Below are the code and all the weights of a small trained network. Each question names an input and a target symbol and asks about switching units off, where a switched-off unit gives its printed mean instead of its output.

import numpy as np


def w(rows, s, z=0):
    codes = np.array(rows[::2]) - 128.0
    scale = np.full(codes.shape[1], s)
    scale[-1] = z or s
    return codes * scale


def norm(h):
    return h / np.sqrt((h * h).mean(-1, keepdims=True) + 1e-5)


def f(y):
    return np.maximum(y, 0)


def softmax(a):
    e = np.exp(a - a.max(-1, keepdims=True))
    return e / e.sum(-1, keepdims=True)


def log_softmax(a):
    a = a - a.max(-1, keepdims=True)
    return a - np.log(np.exp(a).sum(-1, keepdims=True))


def net(x, mask):
    ids = ['αγεηξσω'.index(c) for c in x.split()]
    T = len(ids)
    res = E[ids] + P[:T]
    u = 0
    for l in range(3):
        q, k, v = (norm(res) @ M[l].T for M in (Q, K, V))
        z = softmax(np.where(np.tri(T) > 0, q @ k.T / 4**0.5, -1e9)) @ v
        res = res + np.where(mask[u], z, O[l][:, -1]) @ O[l][:, :-1]
        u += 1
        y = f(norm(res) @ A[l][:, :-1].T + A[l][:, -1])
        res = res + np.where(mask[u : u + 8], y, B[l][:, -1]) @ B[l][:, :-1]
        u += 8
    return log_softmax(norm(res)[-1] @ U[:, :-1].T + U[:, -1])


Q, K, V, O, A, B = {}, {}, {}, {}, {}, {}
E = w([
[132,110,101,97,33,169,63],'α',
[86,75,119,69,30,123,154],'γ',
[117,126,92,32,109,62,200],'ε',
[172,151,153,182,76,192,120],'η',
[247,52,126,115,131,105,120],'ξ',
[10,130,151,140,146,144,108],'σ',
[162,192,156,143,88,86,178],'ω',
],0.014)
P = w([
[102,64,197,186,175,78,126],'0',
[113,163,29,254,41,39,122],'1',
[105,92,205,162,172,107,129],'2',
[149,196,56,173,74,79,122],'3',
[104,97,204,158,177,130,139],'4',
[160,202,87,124,90,116,131],'5',
[109,107,212,160,179,141,138],'6',
[153,215,107,92,104,139,136],'7',
[103,113,219,136,180,128,156],'8',
[138,230,106,70,126,179,141],'9',
[101,112,214,146,172,146,165],'10',
],0.008)
Q[0] = w([
[84,58,67,50,199,57,149],'L0H1',
[163,249,192,144,212,27,254],'L0H1',
[142,115,164,208,203,163,26],'L0H1',
[168,98,81,135,246,135,114],'L0H1',
],0.0084)
K[0] = w([
[86,91,101,6,173,69,146],'L0H1',
[146,186,166,153,176,55,219],'L0H1',
[136,143,154,164,195,171,61],'L0H1',
[155,122,97,133,164,133,112],'L0H1',
],0.014)
V[0] = w([
[217,20,93,145,165,19,104],'L0H1',
[132,138,148,109,127,125,110],'L0H1',
[145,252,88,25,128,217,190],'L0H1',
[175,72,95,142,151,158,143],'L0H1',
],0.0043)
O[0] = w([
[140,207,212,136,83,245,50,82],'L0H1',
[137,129,133,137,127,133,127,130],'L0H1',
[128,91,115,226,126,48,3,1],'L0H1',
[109,193,207,147,110,51,112,67],'L0H1',
],0.0049,0.0026)
A[0] = w([
[139,126,135,120,147,126,132,80],'L0N1',
[150,60,51,196,133,32,121,47],'L0N2',
[193,241,76,90,71,142,155,69],'L0N3',
[172,80,87,151,126,51,90,49],'L0N4',
[170,100,1,96,142,108,87,27],'L0N5',
[168,157,230,135,178,116,23,4],'L0N6',
[156,125,170,176,124,172,149,34],'L0N7',
[114,105,169,134,143,107,99,53],'L0N8',
],0.0096,0.0025)
B[0] = w([
[149,145,134,131,122,159,93,137],'L0N1',
[196,92,169,174,182,45,33,170],'L0N2',
[70,160,192,55,24,170,161,254],'L0N3',
[126,136,69,200,112,119,84,166],'L0N4',
[76,192,139,196,2,170,143,168],'L0N5',
[137,104,114,45,167,159,187,169],'L0N6',
[150,114,95,103,71,86,193,191],'L0N7',
[130,104,135,142,156,182,119,153],'L0N8',
],0.0077,0.0047)
Q[1] = w([
[137,111,123,86,126,93,186],'L1H1',
[130,160,133,141,171,112,136],'L1H1',
[138,151,93,112,136,85,136],'L1H1',
[118,112,143,136,255,121,136],'L1H1',
],0.0098)
K[1] = w([
[139,130,131,6,146,39,142],'L1H1',
[106,161,125,200,137,101,170],'L1H1',
[129,170,77,76,142,73,115],'L1H1',
[2,117,108,198,161,97,187],'L1H1',
],0.0056)
V[1] = w([
[107,144,135,136,180,143,132],'L1H1',
[143,90,99,86,93,35,133],'L1H1',
[115,109,93,167,112,122,130],'L1H1',
[51,150,110,184,253,113,112],'L1H1',
],0.0049)
O[1] = w([
[145,176,127,74,173,156,135,98],'L1H1',
[53,164,86,153,133,247,56,143],'L1H1',
[195,200,223,137,93,177,104,116],'L1H1',
[168,133,241,2,143,178,226,4],'L1H1',
],0.0037,0.003)
A[1] = w([
[134,147,115,227,145,69,5,12],'L1N1',
[173,144,104,151,90,141,128,212],'L1N2',
[112,163,92,83,133,124,129,135],'L1N3',
[120,147,83,183,121,139,41,134],'L1N4',
[215,72,143,93,179,141,118,5],'L1N5',
[173,54,121,148,130,148,162,94],'L1N6',
[131,135,122,57,136,141,156,135],'L1N7',
[136,108,178,102,185,157,157,71],'L1N8',
],0.015,0.0026)
B[1] = w([
[108,122,12,209,100,48,34,202],'L1N1',
[64,135,136,124,249,122,165,242],'L1N2',
[186,142,133,101,95,142,157,181],'L1N3',
[117,104,140,179,125,62,165,216],'L1N4',
[165,43,70,156,30,162,64,199],'L1N5',
[186,49,108,170,86,174,178,201],'L1N6',
[170,90,98,136,117,116,45,224],'L1N7',
[84,48,183,131,130,87,85,253],'L1N8',
],0.011,0.0062)
Q[2] = w([
[159,84,180,220,214,110,180],'L2H1',
[83,7,210,149,252,210,104],'L2H1',
[133,76,105,9,240,141,189],'L2H1',
[81,105,24,124,120,175,123],'L2H1',
],0.0033)
K[2] = w([
[18,46,187,200,85,16,158],'L2H1',
[93,82,181,179,252,136,160],'L2H1',
[111,199,150,108,222,228,160],'L2H1',
[208,169,114,128,84,172,129],'L2H1',
],0.0035)
V[2] = w([
[117,105,137,138,75,65,187],'L2H1',
[110,124,185,117,146,193,253],'L2H1',
[175,115,112,90,119,153,140],'L2H1',
[92,180,109,199,160,97,195],'L2H1',
],0.0038)
O[2] = w([
[169,184,200,146,227,254,119,254],'L2H1',
[138,167,115,147,135,109,47,66],'L2H1',
[93,87,86,184,155,89,127,61],'L2H1',
[174,115,210,42,105,167,126,150],'L2H1',
],0.0045,0.0022)
A[2] = w([
[165,135,135,143,137,154,104,95],'L2N1',
[134,93,92,193,104,130,68,110],'L2N2',
[166,11,93,151,83,116,132,124],'L2N3',
[220,97,127,47,122,109,1,36],'L2N4',
[142,201,70,77,181,131,132,37],'L2N5',
[97,101,96,84,73,131,133,149],'L2N6',
[159,118,170,80,120,196,158,142],'L2N7',
[84,199,191,146,158,71,214,2],'L2N8',
],0.009,0.0051)
B[2] = w([
[93,113,126,160,102,118,129,131],'L2N1',
[139,161,94,138,131,96,93,209],'L2N2',
[137,213,151,131,155,141,99,254],'L2N3',
[165,125,92,9,174,55,205,186],'L2N4',
[155,169,186,196,109,169,87,135],'L2N5',
[152,158,153,116,145,158,112,202],'L2N6',
[127,159,117,151,138,97,90,174],'L2N7',
[73,122,88,70,12,185,131,181],'L2N8',
],0.012,0.0068)
U = w([
[160,148,137,198,200,158,245,200],'α',
[216,50,93,137,94,152,72,80],'γ',
[56,84,216,116,196,102,81,145],'ε',
[173,175,103,27,202,57,154,207],'η',
[90,171,52,205,144,19,90,116],'ξ',
[62,154,95,85,53,175,179,154],'σ',
[172,253,182,144,155,194,43,6],'ω',
],0.0054,0.0012)

Each question gives the input, a string of symbols that net reads in full, and the target symbol t.
The units are the heads (4 rows each of Q, K, V and O) and the neurons (one row each of A and B). Each row of codes is followed by its name. A weight is (code - 128) times the scale printed after its matrix; where a second scale follows, it is the last column's (O, A, B and U).
mask holds one flag per unit, layer by layer, with each layer's heads first. A switched-off unit (its flag False) gives its mean, the last column of its rows in O or B, instead of its output. The means were averaged over made-up inputs and are rounded, as every weight is.
A unit's drop is (log p(t) with every unit on - log p(t) with that unit switched off) / (log p(t) with every unit on - log p(t) with every unit switched off).
The circuit of an input: a set's keep is (log p(t) with only the set's units on - log p(t) with every unit switched off) / (log p(t) with every unit on - log p(t) with every unit switched off). Starting from the 12 units with the biggest drops (on a tie, the unit counted first), units are removed one at a time, each time the one whose removal leaves the highest keep (on an exact tie, the one counted first), for as long as the keep stays at least 0.8.
units of the circuit, in order: the units of the circuit, biggest drop first
unit that matters most: the unit with the biggest drop
k most important neurons: the k neurons with the biggest drops, biggest first
k most important neurons of layer l: the k neurons of layer l with the biggest drops, biggest first
drop of u: that unit's drop, to one decimal
input γ ξ ω γ σ ξ σ ω σ ξ, target ω: 3 most important neurons	L0N5, L0N3, L1N8
input α σ ω σ ω σ σ ε, target ξ: 3 most important neurons	L0N2, L0N4, L1N1
input ξ ω η σ ω σ, target σ: unit that matters most	L1N5
input α ξ α σ ω ξ σ ε η, target α: 2 most important neurons	L1N6, L1N2
input ω α ξ α σ ξ σ α σ η, target ξ: units of the circuit, in order	L0H1, L1N1
input ξ ξ ξ σ ξ α ω σ σ ξ, target η: 3 most important neurons	L1N7, L2N4, L0N3
input ξ η σ ξ σ ω σ ξ, target ω: 4 most important neurons	L0N3, L0N6, L0N5, L1N2
input ξ η ξ ξ σ ω ξ ω, target σ: 2 most important neurons	L0N3, L2N8
input ξ α σ α σ σ σ σ γ σ, target η: 2 most important neurons	L2N4, L1N7
input γ γ ω σ η ω, target σ: 2 most important neurons	L2N3, L1N5
input γ σ ξ γ ε ω σ σ, target ω: 4 most important neurons	L0N5, L0N2, L0N3, L1N8
input σ η ω γ σ σ ξ ε, target ξ: 4 most important neurons	L0N2, L0N4, L1N1, L0N7
input σ ω η γ η η ω σ, target σ: 3 most important neurons	L1N5, L0N5, L0N4
input σ σ η σ σ σ σ ξ ξ ω, target ξ: unit that matters most	L0H1
input ω ω ξ ε ξ ω η ξ α ξ, target η: 2 most important neurons	L0N6, L1N7
input ξ σ σ σ ξ σ, target η: 2 most important neurons of layer 0	L0N5, L0N3
input σ σ η σ, target ω: 2 most important neurons of layer 1	L1N8, L1N4
input ξ σ ξ η σ ξ α η, target σ: 3 most important neurons of layer 1	L1N2, L1N5, L1N7
input α σ σ ε ξ γ, target ξ: drop of L1N1	0.1
input σ σ ε σ σ γ σ ξ σ ξ, target σ: unit that matters most	L1H1
input σ ω σ σ σ ξ σ ω γ α, target ξ: drop of L0H1	1.6
input σ ε η σ σ ε, target σ: drop of L2N6	0.0
input σ σ γ σ α ξ, target ξ: 2 most important neurons of layer 1	L1N1, L1N2
input ξ η η ε σ ξ, target σ: 2 most important neurons of layer 0	L0N3, L0N4
input σ η ξ ω σ η, target σ: 2 most important neurons of layer 2	L2N3, L2N8
